[[117 120 134 142 102 120 121 118 123 132]
 [121 124 138 139 102 120 117 120 123 126]
 [133 142 145 131 114 129 109 132 131 109]
 [138 141 121 114 148 138 128 137 133 108]
 [127 126 150 144 103 120 117 128 125 144]
 [119 114 107 123 140 124 146 118 125 137]
 [119 111 128 140 115 119 137 117 124 156]]
->
[[132 126 109 108 144 137 156]
 [123 123 131 133 125 125 124]
 [118 120 132 137 128 118 117]
 [121 117 109 128 117 146 137]
 [120 120 129 138 120 124 119]
 [102 102 114 148 103 140 115]
 [142 139 131 114 144 123 140]
 [134 138 145 121 150 107 128]
 [120 124 142 141 126 114 111]
 [117 121 133 138 127 119 119]]

[[132 140 129 123 110 126 131]
 [116 117 136 139 153 133 119]
 [134 126 130 135 136 121 112]
 [113 126 125 128 136 115 134]
 [128 126 130 132 136 129 127]
 [137 118 131 117 150 127 129]
 [132 123 132 127 142 130 130]]
->
[[131 119 112 134 127 129 130]
 [126 133 121 115 129 127 130]
 [110 153 136 136 136 150 142]
 [123 139 135 128 132 117 127]
 [129 136 130 125 130 131 132]
 [140 117 126 126 126 118 123]
 [132 116 134 113 128 137 132]]

[[138 142 138 125 118 141]
 [123 151 139 139 121 139]
 [136 154 140 127 135 127]
 [148 133 136 116 127 134]]
->
[[141 139 127 134]
 [118 121 135 127]
 [125 139 127 116]
 [138 139 140 136]
 [142 151 154 133]
 [138 123 136 148]]

[[131 129 156]
 [116 116 144]]
->
[[156 144]
 [129 116]
 [131 116]]

[[119 153 132 114 120 120 136 130 135 123 112]
 [129 147 128 142 125 127 140 124 131 124 116]
 [133 130 128 131 126 124 135 121 128 131 138]
 [128 123 145 139 133 124 122 120 118 129 118]
 [126 129 126 143 126 126 132 128 123 124 113]
 [121 105 133 138 124 134 123 127 124 126 130]
 [123 124 133  98 122 112 128 123 131 128 137]
 [119 153 136  98 125 104 140 132 141 128 124]]
->
[[112 116 138 118 113 130 137 124]
 [123 124 131 129 124 126 128 128]
 [135 131 128 118 123 124 131 141]
 [130 124 121 120 128 127 123 132]
 [136 140 135 122 132 123 128 140]
 [120 127 124 124 126 134 112 104]
 [120 125 126 133 126 124 122 125]
 [114 142 131 139 143 138  98  98]
 [132 128 128 145 126 133 133 136]
 [153 147 130 123 129 105 124 153]
 [119 129 133 128 126 121 123 119]]

[[149 122 148 127 134 143 148 126 113 145 146 144]
 [137 102 134 107 111 122 135 107 106 131 131 127]
 [122 150 128 150 145 136 123 150 143 130 131 132]
 [129 142 130 143 141 136 130 143 137 132 134 136]
 [112 118 108 112 109 109 111 114 130 111 109 112]
 [101 120  99 112 110 106 102 117 135 108  99 108]
 [106 126 104 115 112 109 102 119 136 108 104 110]]
->
[[144 127 132 136 112 108 110]
 [146 131 131 134 109  99 104]
 [145 131 130 132 111 108 108]
 [113 106 143 137 130 135 136]
 [126 107 150 143 114 117 119]
 [148 135 123 130 111 102 102]
 [143 122 136 136 109 106 109]
 [134 111 145 141 109 110 112]
 [127 107 150 143 112 112 115]
 [148 134 128 130 108  99 104]
 [122 102 150 142 118 120 126]
 [149 137 122 129 112 101 106]]

[[149 131 127 116 115 128 124 139 139 143]
 [147 107 138 149 119 132 119 130 146 137]]
->
[[143 137]
 [139 146]
 [139 130]
 [124 119]
 [128 132]
 [115 119]
 [116 149]
 [127 138]
 [131 107]
 [149 147]]
---
[[129 136 118 114 105 124 115 144 105 145 135 134 131 114]
 [125 115 135 145 134 135 129 123 134 130 124 129 135 138]]
->
[[114 138]
 [131 135]
 [134 129]
 [135 124]
 [145 130]
 [105 134]
 [144 123]
 [115 129]
 [124 135]
 [105 134]
 [114 145]
 [118 135]
 [136 115]
 [129 125]]

[[131 128 130 130 117 124 132 122 145 112]
 [115 131 115 113 137 130 123 129 126 140]
 [112 120 127 127 125 120 130 128 137 108]
 [126 129 128 126 126 111 130 129 103 135]
 [135 138 119 118 115 116 132 114 133 138]
 [130 128 125 128 123 136 128 135 149 145]]
->
[[112 140 108 135 138 145]
 [145 126 137 103 133 149]
 [122 129 128 129 114 135]
 [132 123 130 130 132 128]
 [124 130 120 111 116 136]
 [117 137 125 126 115 123]
 [130 113 127 126 118 128]
 [130 115 127 128 119 125]
 [128 131 120 129 138 128]
 [131 115 112 126 135 130]]

[[147 112 144 121 122 134 131]
 [125 116 135 138 107 119 151]
 [136 139 123 115 152 141 102]
 [148 125 137 114 143 143 111]
 [114 146 117 138 136 126 129]
 [125 126 129 133 123 125 137]
 [114 146 117 138 134 125 130]
 [134 127 132 124 132 133 124]
 [115 146 117 138 136 126 129]
 [114 127 127 146 111 116 154]
 [135 142 122 115 154 141 100]]
->
[[131 151 102 111 129 137 130 124 129 154 100]
 [134 119 141 143 126 125 125 133 126 116 141]
 [122 107 152 143 136 123 134 132 136 111 154]
 [121 138 115 114 138 133 138 124 138 146 115]
 [144 135 123 137 117 129 117 132 117 127 122]
 [112 116 139 125 146 126 146 127 146 127 142]
 [147 125 136 148 114 125 114 134 115 114 135]]

[[121 151 127]
 [118 146 154]]
->
[[127 154]
 [151 146]
 [121 118]]

[[142 115 114 142 136 143 123 132 145 115 119 115 137]
 [141 122 126 137 150 138 143 146 155 119 132 118 137]]
->
[[137 137]
 [115 118]
 [119 132]
 [115 119]
 [145 155]
 [132 146]
 [123 143]
 [143 138]
 [136 150]
 [142 137]
 [114 126]
 [115 122]
 [142 141]]

[[135 151]
 [145 113]
 [133 150]
 [139 112]
 [138 136]
 [133 115]
 [131 144]
 [137 146]
 [137 142]
 [128 134]]
->
[[151 113 150 112 136 115 144 146 142 134]
 [135 145 133 139 138 133 131 137 137 128]]

[[127 106 115 119]
 [147 142 117 135]
 [109 129 132 147]
 [129 134 148 111]
 [147 127 124 109]
 [147 126 124 109]
 [147 127 124 109]
 [127 106 115 119]]
->
[[119 135 147 111 109 109 109 119]
 [115 117 132 148 124 124 124 115]
 [106 142 129 134 127 126 127 106]
 [127 147 109 129 147 147 147 127]]

[[154 119 135]
 [152 112 132]
 [151 109 131]
 [154 118 135]
 [153 114 133]]
->
[[135 132 131 135 133]
 [119 112 109 118 114]
 [154 152 151 154 153]]

[[151 111 119 151 146 119 122]
 [155 102 114 144 134 110 124]
 [116 136 142 128 136 144 127]
 [128 142 120 121 122 133 142]
 [114 140 146 125 135 144 123]
 [137 118 124 128 130 119 130]]
->
[[122 124 127 142 123 130]
 [119 110 144 133 144 119]
 [146 134 136 122 135 130]
 [151 144 128 121 125 128]
 [119 114 142 120 146 124]
 [111 102 136 142 140 118]
 [151 155 116 128 114 137]]
